Here is a tiny trained network, its code and every weight. The questions are about switching its units off for an input and a class, where a switched-off unit gives its printed mean instead of its output.

import numpy as np


def w(rows, s, z=0):
    codes = np.array(rows[::2]) - 128.0
    scale = np.full(codes.shape[1], s)
    scale[-1] = z or s
    return codes * scale


def norm(h):
    return h / np.sqrt((h * h).mean(-1, keepdims=True) + 1e-5)


def f(y):
    return np.maximum(y, 0)


def log_softmax(a):
    a = a - a.max(-1, keepdims=True)
    return a - np.log(np.exp(a).sum(-1, keepdims=True))


def net(x, mask):
    res = np.array(x, float).reshape(1, 2) / 4 @ E
    u = 0
    for l in range(4):
        y = f(norm(res) @ A[l][:, :-1].T + A[l][:, -1])
        res = res + np.where(mask[u : u + 6], y, B[l][:, -1]) @ B[l][:, :-1]
        u += 6
    return log_softmax(norm(res)[-1] @ U[:, :-1].T + U[:, -1])


A, B = {}, {}
E = w([
[38,126,112,206,168,86,75,104,254],'x0',
[239,188,15,146,185,198,91,95,171],'x1',
],0.0011)
A[0] = w([
[132,156,137,129,125,120,138,123,132,110],'L0N1',
[204,211,48,143,174,248,61,47,155,248],'L0N2',
[81,81,128,147,126,127,39,141,212,77],'L0N3',
[207,128,128,5,60,227,228,170,1,232],'L0N4',
[116,111,178,133,78,66,162,131,104,115],'L0N5',
[53,73,153,120,41,63,165,165,113,168],'L0N6',
],0.00094,0.0011)
B[0] = w([
[119,126,128,135,142,145,151,129,130,128],'L0N1',
[32,74,199,72,135,113,115,166,113,241],'L0N2',
[160,128,112,130,152,71,180,101,116,169],'L0N3',
[123,132,139,242,166,8,134,75,190,252],'L0N4',
[111,140,94,76,161,157,90,122,140,166],'L0N5',
[127,128,93,81,196,195,69,137,161,206],'L0N6',
],0.0018,0.002)
A[1] = w([
[100,127,132,127,53,116,160,157,123,77],'L1N1',
[201,178,5,138,135,243,113,95,143,1],'L1N2',
[176,159,82,185,200,96,101,64,168,157],'L1N3',
[147,122,131,175,121,114,124,117,144,73],'L1N4',
[90,114,134,123,132,177,67,190,184,91],'L1N5',
[89,110,155,143,61,56,166,142,93,121],'L1N6',
],0.0017,0.00083)
B[1] = w([
[108,150,93,95,140,189,82,161,139,151],'L1N1',
[72,72,195,20,142,231,43,242,124,175],'L1N2',
[33,67,180,71,121,143,116,177,129,248],'L1N3',
[99,120,134,110,108,129,141,140,106,140],'L1N4',
[198,111,110,136,137,65,194,86,101,206],'L1N5',
[133,131,73,69,175,250,61,156,174,223],'L1N6',
],0.0016,0.0017)
A[2] = w([
[239,137,120,110,76,153,186,115,47,32],'L2N1',
[88,80,122,134,189,69,101,119,190,255],'L2N2',
[231,150,128,112,87,149,163,121,36,75],'L2N3',
[199,104,145,103,109,141,155,120,33,124],'L2N4',
[77,120,180,173,49,74,181,157,109,112],'L2N5',
[195,160,68,107,159,250,84,145,154,89],'L2N6',
],0.0021,0.00055)
B[2] = w([
[146,179,55,232,103,52,161,106,253,159],'L2N1',
[231,179,122,121,84,155,183,115,70,254],'L2N2',
[122,159,103,205,132,91,128,93,197,161],'L2N3',
[115,160,75,174,134,77,149,124,221,169],'L2N4',
[159,116,77,70,177,192,62,146,117,165],'L2N5',
[50,56,219,70,111,164,90,202,55,153],'L2N6',
],0.0021,0.0035)
A[3] = w([
[97,147,96,253,135,98,109,80,193,90],'L3N1',
[130,154,83,243,143,113,116,106,195,47],'L3N2',
[158,142,97,148,134,138,106,146,138,167],'L3N3',
[149,154,74,197,124,55,149,123,207,3],'L3N4',
[213,172,116,153,83,163,154,122,41,54],'L3N5',
[27,55,173,69,108,139,104,162,85,49],'L3N6',
],0.0026,0.00075)
B[3] = w([
[235,162,90,141,74,39,214,160,62,251],'L3N1',
[148,117,169,138,55,46,199,208,75,234],'L3N2',
[62,101,183,102,104,130,132,137,81,157],'L3N3',
[138,138,111,142,96,35,150,251,189,244],'L3N4',
[34,211,187,115,178,133,157,75,80,187],'L3N5',
[177,136,92,90,191,237,52,204,167,249],'L3N6',
],0.0025,0.0026)
U = w([
[130,104,122,72,173,228,51,188,156,204],'0',
[167,140,108,163,78,28,183,183,143,195],'1',
[81,196,180,115,158,147,171,17,56,195],'2',
[123,79,91,180,97,145,91,2,128,4],'3',
[124,71,100,168,92,146,99,2,130,27],'4',
[126,82,113,175,99,151,107,18,131,26],'5',
],0.0098,0.0029)

Each question gives the input, the list of numbers given to net, and the class t.
The units are the neurons (one row each of A and B). Each row of codes is followed by its name. A weight is (code - 128) times the scale printed after its matrix; where a second scale follows, it is the last column's (A, B and U).
mask holds one flag per neuron, layer by layer. A switched-off neuron (its flag False) gives its mean, the last column of its row in B, instead of its output. The means were averaged over made-up inputs and are rounded, as every weight is.
A unit's drop is (log p(t) with every unit on - log p(t) with that unit switched off) / (log p(t) with every unit on - log p(t) with every unit switched off).
unit that matters most: the unit with the biggest drop
k most important neurons: the k neurons with the biggest drops, biggest first
top k neurons in layer l: the k neurons of layer l with the biggest drops, biggest first
drop when u is switched off: that unit's drop, to one decimal
input [7,-7], class 0: 3 most important neurons : [L0N4 L2N1 L2N4]
input [-3,0], class 2: unit that matters most : L0N4
input [-1,0], class 2: top 3 neurons in layer 2 : [L2N2 L2N1 L2N4]
input [-3,-3], class 2: 2 most important neurons : [L0N4 L0N2]
input [3,2], class 2: 2 most important neurons : [L2N2 L0N4]
input [5,5], class 0: 4 most important neurons : [L0N4 L1N2 L2N1 L2N6]
input [3,-1], class 2: 4 most important neurons : [L2N2 L0N4 L2N1 L2N4]
input [6,7], class 0: 2 most important neurons : [L0N4 L1N2]
input [3,3], class 2: 2 most important neurons : [L0N2 L2N2]
input [4,4], class 0: 4 most important neurons : [L0N4 L2N1 L2N4 L2N3]
input [4,-4], class 0: drop when L0N4 is switched off : 1.6
input [-3,-1], class 2: drop when L0N2 is switched off : 0.0
input [7,-8], class 0: drop when L0N4 is switched off : 0.5
input [2,-1], class 2: unit that matters most : L2N2
